Below are the code and all the weights of a small trained network. Each question names an input and a class and asks about switching units off, where a switched-off unit gives its printed mean instead of its output.

import numpy as np


def w(rows, s, z=0):
    codes = np.array(rows[::2]) - 128.0
    scale = np.full(codes.shape[1], s)
    scale[-1] = z or s
    return codes * scale


def norm(h):
    return h / np.sqrt((h * h).mean(-1, keepdims=True) + 1e-5)


def f(y):
    return y / 2 * (1 + np.tanh(0.7978845608 * (y + 0.044715 * y**3)))


def log_softmax(a):
    a = a - a.max(-1, keepdims=True)
    return a - np.log(np.exp(a).sum(-1, keepdims=True))


def net(x, mask):
    res = np.array(x, float).reshape(1, 3) / 4 @ E
    u = 0
    for l in range(3):
        y = f(norm(res) @ A[l][:, :-1].T + A[l][:, -1])
        res = res + np.where(mask[u : u + 8], y, B[l][:, -1]) @ B[l][:, :-1]
        u += 8
    return log_softmax(norm(res)[-1] @ U[:, :-1].T + U[:, -1])


A, B = {}, {}
E = w([
[87,153,135,150,147,205,138,125,131,111,163],'x0',
[90,135,123,158,3,135,120,134,60,114,111],'x1',
[23,111,67,104,226,55,127,152,117,136,90],'x2',
],0.0027)
A[0] = w([
[153,127,127,129,172,173,124,129,119,130,124,127],'0.n0',
[168,140,144,128,2,111,125,123,120,129,119,127],'0.n1',
[212,127,155,124,171,155,124,111,156,131,141,24],'0.n2',
[121,178,178,101,141,165,79,73,80,160,77,84],'0.n3',
[192,154,164,129,127,65,120,104,130,129,108,1],'0.n4',
[204,120,94,121,89,117,134,134,115,136,115,181],'0.n5',
[145,103,103,123,156,76,136,129,148,126,131,52],'0.n6',
[169,138,156,134,186,136,126,123,134,127,132,113],'0.n7',
],0.0087,0.0013)
B[0] = w([
[162,154,149,101,154,166,136,112,173,116,139,152],'0.n0',
[138,2,141,172,28,142,100,137,208,35,237,254],'0.n1',
[115,136,27,162,86,178,165,200,69,116,175,203],'0.n2',
[30,123,116,123,112,119,147,141,155,99,141,131],'0.n3',
[152,138,194,99,142,52,99,100,247,99,204,164],'0.n4',
[82,3,137,137,111,116,151,120,156,166,100,181],'0.n5',
[119,107,199,165,107,109,87,161,39,125,88,171],'0.n6',
[127,111,42,65,152,113,131,51,164,163,51,172],'0.n7',
],0.0053,0.0076)
A[1] = w([
[140,186,182,96,163,110,115,68,168,129,97,32],'1.n0',
[110,151,102,122,51,92,119,119,97,111,92,45],'1.n1',
[83,139,229,177,145,149,121,124,154,99,197,31],'1.n2',
[83,117,151,89,116,132,126,101,171,124,83,143],'1.n3',
[104,155,176,167,1,156,141,154,86,116,145,156],'1.n4',
[124,196,185,115,120,136,110,130,128,72,138,129],'1.n5',
[159,54,120,117,82,7,129,155,148,128,147,3],'1.n6',
[119,163,221,131,174,46,100,113,72,160,53,139],'1.n7',
],0.007,0.00046)
B[1] = w([
[87,123,182,174,65,56,129,128,82,125,159,129],'1.n0',
[249,88,106,136,133,126,84,82,150,97,226,149],'1.n1',
[149,197,160,110,188,119,253,184,186,159,139,177],'1.n2',
[173,177,170,144,130,98,101,173,149,91,154,134],'1.n3',
[80,115,44,91,51,157,34,154,107,98,27,219],'1.n4',
[131,111,75,119,164,165,182,119,98,169,103,116],'1.n5',
[82,41,124,132,128,182,154,196,218,126,127,254],'1.n6',
[141,219,124,102,136,59,45,30,39,101,102,233],'1.n7',
],0.0054,0.0065)
A[2] = w([
[135,143,153,138,131,100,60,73,97,116,121,186],'2.n0',
[176,101,102,129,149,186,118,105,121,151,132,59],'2.n1',
[109,168,136,92,142,123,123,133,142,118,88,103],'2.n2',
[132,42,114,138,88,123,87,152,145,155,108,45],'2.n3',
[142,146,91,154,140,100,108,93,132,92,225,117],'2.n4',
[132,133,123,167,2,159,107,101,78,89,150,100],'2.n5',
[123,102,151,133,135,173,161,104,212,129,171,128],'2.n6',
[127,64,144,162,111,183,121,142,116,71,166,3],'2.n7',
],0.0092,0.00054)
B[2] = w([
[153,142,179,165,133,129,71,10,63,158,161,222],'2.n0',
[45,212,161,148,63,171,122,173,136,74,118,151],'2.n1',
[194,132,85,130,17,168,88,113,123,96,159,143],'2.n2',
[131,55,199,133,68,141,99,150,195,61,137,253],'2.n3',
[107,180,98,70,155,134,78,120,102,108,18,164],'2.n4',
[175,21,241,143,164,33,178,138,206,172,172,242],'2.n5',
[165,78,174,149,127,51,86,102,57,166,113,234],'2.n6',
[106,67,77,51,191,43,26,156,151,117,2,253],'2.n7',
],0.0049,0.0074)
U = w([
[147,158,152,134,153,90,74,34,62,130,124,184],'0',
[128,2,144,119,94,109,119,180,215,92,115,194],'1',
[104,191,48,114,130,209,175,154,134,112,114,152],'2',
[133,149,176,150,166,117,225,150,130,166,154,1],'3',
],0.0085,0.0022)

Each question gives the input, the list of numbers given to net, and the class t.
The units are the neurons (one row each of A and B). Each row of codes is followed by its name. A weight is (code - 128) times the scale printed after its matrix; where a second scale follows, it is the last column's (A, B and U).
mask holds one flag per neuron, layer by layer. A switched-off neuron (its flag False) gives its mean, the last column of its row in B, instead of its output. The means were averaged over made-up inputs and are rounded, as every weight is.
A unit's drop is (log p(t) with every unit on - log p(t) with that unit switched off) / (log p(t) with every unit on - log p(t) with every unit switched off).
The circuit of an input: a set's keep is (log p(t) with only the set's units on - log p(t) with every unit switched off) / (log p(t) with every unit on - log p(t) with every unit switched off). Starting from the 12 units with the biggest drops (on a tie, the unit counted first), units are removed one at a time, each time the one whose removal leaves the highest keep (on an exact tie, the one counted first), for as long as the keep stays at least 0.8.
units of the circuit, in order: the units of the circuit, biggest drop first
top k neurons: the k neurons with the biggest drops, biggest first
top k neurons in layer l: the k neurons of layer l with the biggest drops, biggest first
drop when u is switched off: that unit's drop, to one decimal
input [6,7,8], class 0: units of the circuit, in order -> (0.n1; 1.n6)
input [-8,-5,7], class 0: top neuron in layer 1 -> (1.n7)
input [5,-7,4], class 2: top 3 neurons -> (0.n4; 1.n7; 0.n1)
input [7,0,7], class 0: units of the circuit, in order -> (1.n6; 0.n1)
input [4,-8,-7], class 2: top 2 neurons in layer 0 -> (0.n2; 0.n1)
input [8,1,6], class 3: top 4 neurons in layer 0 -> (0.n7; 0.n2; 0.n6; 0.n1)
input [0,-1,0], class 2: top 3 neurons -> (0.n7; 0.n1; 0.n2)
input [0,6,7], class 0: top 2 neurons -> (0.n1; 0.n2)
input [7,3,4], class 2: top 4 neurons -> (0.n1; 0.n2; 2.n5; 0.n4)
input [0,-6,-4], class 2: top 2 neurons -> (0.n2; 0.n1)
input [3,-3,2], class 0: top 3 neurons -> (0.n2; 1.n6; 0.n7)
input [0,-5,2], class 0: top 2 neurons in layer 0 -> (0.n6; 0.n1)
input [8,-6,-2], class 2: drop when 0.n1 is switched off -> 0.2
input [6,-3,-4], class 2: drop when 0.n1 is switched off -> 0.9
input [1,-1,4], class 0: drop when 1.n1 is switched off -> 0.0
